Below are the code and all the weights of a small trained network. Each question names an input and a target symbol and asks about switching units off, where a switched-off unit gives its printed mean instead of its output.

import numpy as np


def w(rows, s, z=0):
    codes = np.array(rows[::2]) - 128.0
    scale = np.full(codes.shape[1], s)
    scale[-1] = z or s
    return codes * scale


def f(y):
    return np.maximum(y, 0)


def softmax(a):
    e = np.exp(a - a.max(-1, keepdims=True))
    return e / e.sum(-1, keepdims=True)


def log_softmax(a):
    a = a - a.max(-1, keepdims=True)
    return a - np.log(np.exp(a).sum(-1, keepdims=True))


def net(x, mask):
    ids = ['ΓΛΨαβδεζηθξπτφω'.index(c) for c in x.split()]
    T = len(ids)
    res = E[ids] + P[:T]
    u = 0
    for l in range(3):
        q, k, v = (res @ M[l].T for M in (Q, K, V))
        z = softmax(np.where(np.tri(T) > 0, q @ k.T / 3**0.5, -1e9)) @ v
        res = res + np.where(mask[u], z, O[l][:, -1]) @ O[l][:, :-1]
        u += 1
        y = f(res @ A[l][:, :-1].T + A[l][:, -1])
        res = res + np.where(mask[u : u + 8], y, B[l][:, -1]) @ B[l][:, :-1]
        u += 8
    return log_softmax(res[-1] @ U[:, :-1].T + U[:, -1])


Q, K, V, O, A, B = {}, {}, {}, {}, {}, {}
E = w([
[75,149,137,138],'Γ',
[81,136,233,63],'Λ',
[97,58,126,97],'Ψ',
[80,81,133,162],'α',
[217,82,124,155],'β',
[71,117,59,34],'δ',
[115,158,158,178],'ε',
[33,21,138,114],'ζ',
[114,121,137,85],'η',
[117,213,141,177],'θ',
[198,126,165,218],'ξ',
[132,51,51,99],'π',
[137,120,1,209],'τ',
[62,196,151,216],'φ',
[222,142,172,86],'ω',
],0.011)
P = w([
[157,119,156,105],'0',
[101,139,213,93],'1',
[1,84,93,191],'2',
[153,119,151,91],'3',
[101,123,212,83],'4',
[6,73,96,199],'5',
[155,120,151,90],'6',
[98,120,210,80],'7',
[7,74,96,199],'8',
[151,125,145,89],'9',
],0.0065)
Q[0] = w([
[246,173,96,115],'0.h0',
[100,25,226,212],'0.h0',
[91,74,118,40],'0.h0',
],0.013)
K[0] = w([
[160,201,41,139],'0.h0',
[167,91,199,250],'0.h0',
[103,57,91,105],'0.h0',
],0.016)
V[0] = w([
[119,75,5,87],'0.h0',
[91,164,116,15],'0.h0',
[102,115,46,41],'0.h0',
],0.0025)
O[0] = w([
[124,164,69,2,18],'0.h0',
[23,199,8,123,28],'0.h0',
[86,188,39,43,6],'0.h0',
],0.002,0.0011)
A[0] = w([
[81,23,185,76,183],'0.n0',
[130,142,61,249,3],'0.n1',
[12,102,115,143,165],'0.n2',
[108,61,118,130,43],'0.n3',
[109,108,21,132,117],'0.n4',
[254,231,158,114,99],'0.n5',
[247,179,67,124,169],'0.n6',
[9,184,157,196,42],'0.n7',
],0.0084,0.0026)
B[0] = w([
[224,105,114,87,248],'0.n0',
[239,152,136,95,198],'0.n1',
[176,208,83,186,254],'0.n2',
[146,101,90,103,154],'0.n3',
[49,105,142,74,174],'0.n4',
[72,254,145,192,205],'0.n5',
[155,83,62,172,183],'0.n6',
[117,43,167,59,240],'0.n7',
],0.015,0.0038)
Q[1] = w([
[1,232,139,45],'1.h0',
[160,194,161,115],'1.h0',
[159,173,45,66],'1.h0',
],0.0097)
K[1] = w([
[3,181,171,157],'1.h0',
[117,88,96,179],'1.h0',
[78,127,44,122],'1.h0',
],0.012)
V[1] = w([
[254,179,17,49],'1.h0',
[100,89,138,76],'1.h0',
[144,200,135,210],'1.h0',
],0.0022)
O[1] = w([
[255,22,226,106,254],'1.h0',
[132,113,146,166,114],'1.h0',
[108,180,101,60,122],'1.h0',
],0.0023,0.0034)
A[1] = w([
[75,84,54,36,58],'1.n0',
[144,64,98,53,3],'1.n1',
[121,117,226,121,171],'1.n2',
[91,79,143,124,78],'1.n3',
[83,187,159,35,171],'1.n4',
[105,110,115,183,166],'1.n5',
[135,143,62,61,226],'1.n6',
[122,72,6,174,126],'1.n7',
],0.011,0.0033)
B[1] = w([
[42,89,249,74,185],'1.n0',
[78,174,235,15,238],'1.n1',
[62,55,162,132,233],'1.n2',
[93,111,96,167,133],'1.n3',
[45,110,138,53,184],'1.n4',
[137,122,127,183,163],'1.n5',
[190,185,178,179,254],'1.n6',
[71,4,55,180,224],'1.n7',
],0.014,0.0045)
Q[2] = w([
[7,207,19,74],'2.h0',
[200,151,171,73],'2.h0',
[91,205,129,174],'2.h0',
],0.012)
K[2] = w([
[46,168,6,30],'2.h0',
[180,171,206,104],'2.h0',
[118,204,88,138],'2.h0',
],0.011)
V[2] = w([
[177,118,244,181],'2.h0',
[108,139,53,43],'2.h0',
[63,155,100,125],'2.h0',
],0.011)
O[2] = w([
[102,144,2,90,251],'2.h0',
[93,111,250,143,57],'2.h0',
[150,121,146,188,91],'2.h0',
],0.0096,0.017)
A[2] = w([
[55,82,156,139,1],'2.n0',
[199,112,110,174,60],'2.n1',
[27,118,97,137,165],'2.n2',
[93,149,169,156,118],'2.n3',
[58,203,115,185,171],'2.n4',
[138,230,176,76,64],'2.n5',
[113,245,169,152,145],'2.n6',
[170,162,160,56,176],'2.n7',
],0.013,0.0078)
B[2] = w([
[136,185,2,136,169],'2.n0',
[233,122,178,104,159],'2.n1',
[149,54,198,154,247],'2.n2',
[165,165,121,105,144],'2.n3',
[69,211,156,157,180],'2.n4',
[180,71,130,239,174],'2.n5',
[44,83,78,71,152],'2.n6',
[103,212,160,106,201],'2.n7',
],0.019,0.015)
U = w([
[126,116,218,96,119],'Γ',
[127,138,146,99,254],'Λ',
[106,41,181,104,162],'Ψ',
[106,93,186,186,107],'α',
[192,98,160,181,92],'β',
[117,125,121,254,131],'δ',
[183,188,80,210,68],'ε',
[68,84,144,10,124],'ζ',
[41,117,149,139,117],'η',
[144,177,145,104,128],'θ',
[167,123,25,98,160],'ξ',
[96,58,65,200,121],'π',
[114,170,107,29,72],'τ',
[139,133,190,136,162],'φ',
[78,169,40,148,101],'ω',
],0.007)

Each question gives the input, a string of symbols that net reads in full, and the target symbol t.
The units are the heads (3 rows each of Q, K, V and O) and the neurons (one row each of A and B). Each row of codes is followed by its name. A weight is (code - 128) times the scale printed after its matrix; where a second scale follows, it is the last column's (O, A, B and U).
mask holds one flag per unit, layer by layer, with each layer's heads first. A switched-off unit (its flag False) gives its mean, the last column of its rows in O or B, instead of its output. The means were averaged over made-up inputs and are rounded, as every weight is.
A unit's drop is (log p(t) with every unit on - log p(t) with that unit switched off) / (log p(t) with every unit on - log p(t) with every unit switched off).
The circuit of an input: a set's keep is (log p(t) with only the set's units on - log p(t) with every unit switched off) / (log p(t) with every unit on - log p(t) with every unit switched off). Starting from the 12 units with the biggest drops (on a tie, the unit counted first), units are removed one at a time, each time the one whose removal leaves the highest keep (on an exact tie, the one counted first), for as long as the keep stays at least 0.8.
circuit, biggest first: the units of the circuit, biggest drop first
unit that matters most: the unit with the biggest drop
k most important neurons: the k neurons with the biggest drops, biggest first
top k neurons in layer l: the k neurons of layer l with the biggest drops, biggest first
input τ ω β τ ξ ξ π, target ζ: top 2 neurons in layer 2 -> 2.n2; 2.n0
input φ β π Λ, target Γ: 4 most important neurons -> 2.n7; 0.n0; 1.n7; 0.n2
input ξ θ ξ Ψ ζ, target θ: 4 most important neurons -> 0.n0; 2.n7; 0.n2; 2.n5
input π α η η ω φ ξ θ θ, target ξ: 4 most important neurons -> 0.n2; 0.n1; 0.n5; 1.n1
input ζ Λ ω α, target ξ: circuit, biggest first -> 0.n0; 2.n2; 2.n4
input ω β ξ δ, target δ: 3 most important neurons -> 2.n5; 2.n0; 1.n6
input ζ ξ φ ξ δ ξ, target ξ: circuit, biggest first -> 0.n1; 2.h0; 2.n4
input Γ ζ η, target ζ: 2 most important neurons -> 0.n0; 0.n5
input Ψ ξ ω Λ Λ α ζ φ, target π: top 3 neurons in layer 0 -> 0.n7; 0.n5; 0.n0
input ξ ξ Ψ ζ, target τ: top 4 neurons in layer 0 -> 0.n0; 0.n2; 0.n7; 0.n1
input Ψ Γ π π Ψ τ δ, target δ: circuit, biggest first -> 2.n5; 1.n6; 0.h0; 1.n1
input ζ τ η τ τ ξ φ ω φ ξ, target ε: unit that matters most -> 0.n5
input ω Ψ Ψ ω ζ φ, target ζ: top 3 neurons in layer 0 -> 0.n7; 0.n1; 0.n0
input β φ τ β, target β: top neuron in layer 1 -> 1.n7
input η η Γ Ψ ω, target η: top 4 neurons in layer 0 -> 0.n5; 0.n7; 0.n2; 0.n1
input ξ Ψ ω ζ η τ η ξ φ, target ξ: circuit, biggest first -> 0.n2; 0.n1; 0.n7; 2.h0
input η ζ ξ ξ θ φ α ξ Γ, target ξ: 2 most important neurons -> 0.n2; 0.n7
input τ τ τ τ α, target τ: 3 most important neurons -> 0.n0; 2.n2; 2.n7
input η η ω π β θ δ ξ τ, target ξ: circuit, biggest first -> 0.n1; 2.h0
input ω θ Ψ θ ζ π, target π: circuit, biggest first -> 1.n7
input ω ε θ ζ Ψ, target ε: 2 most important neurons -> 2.n5; 0.n0
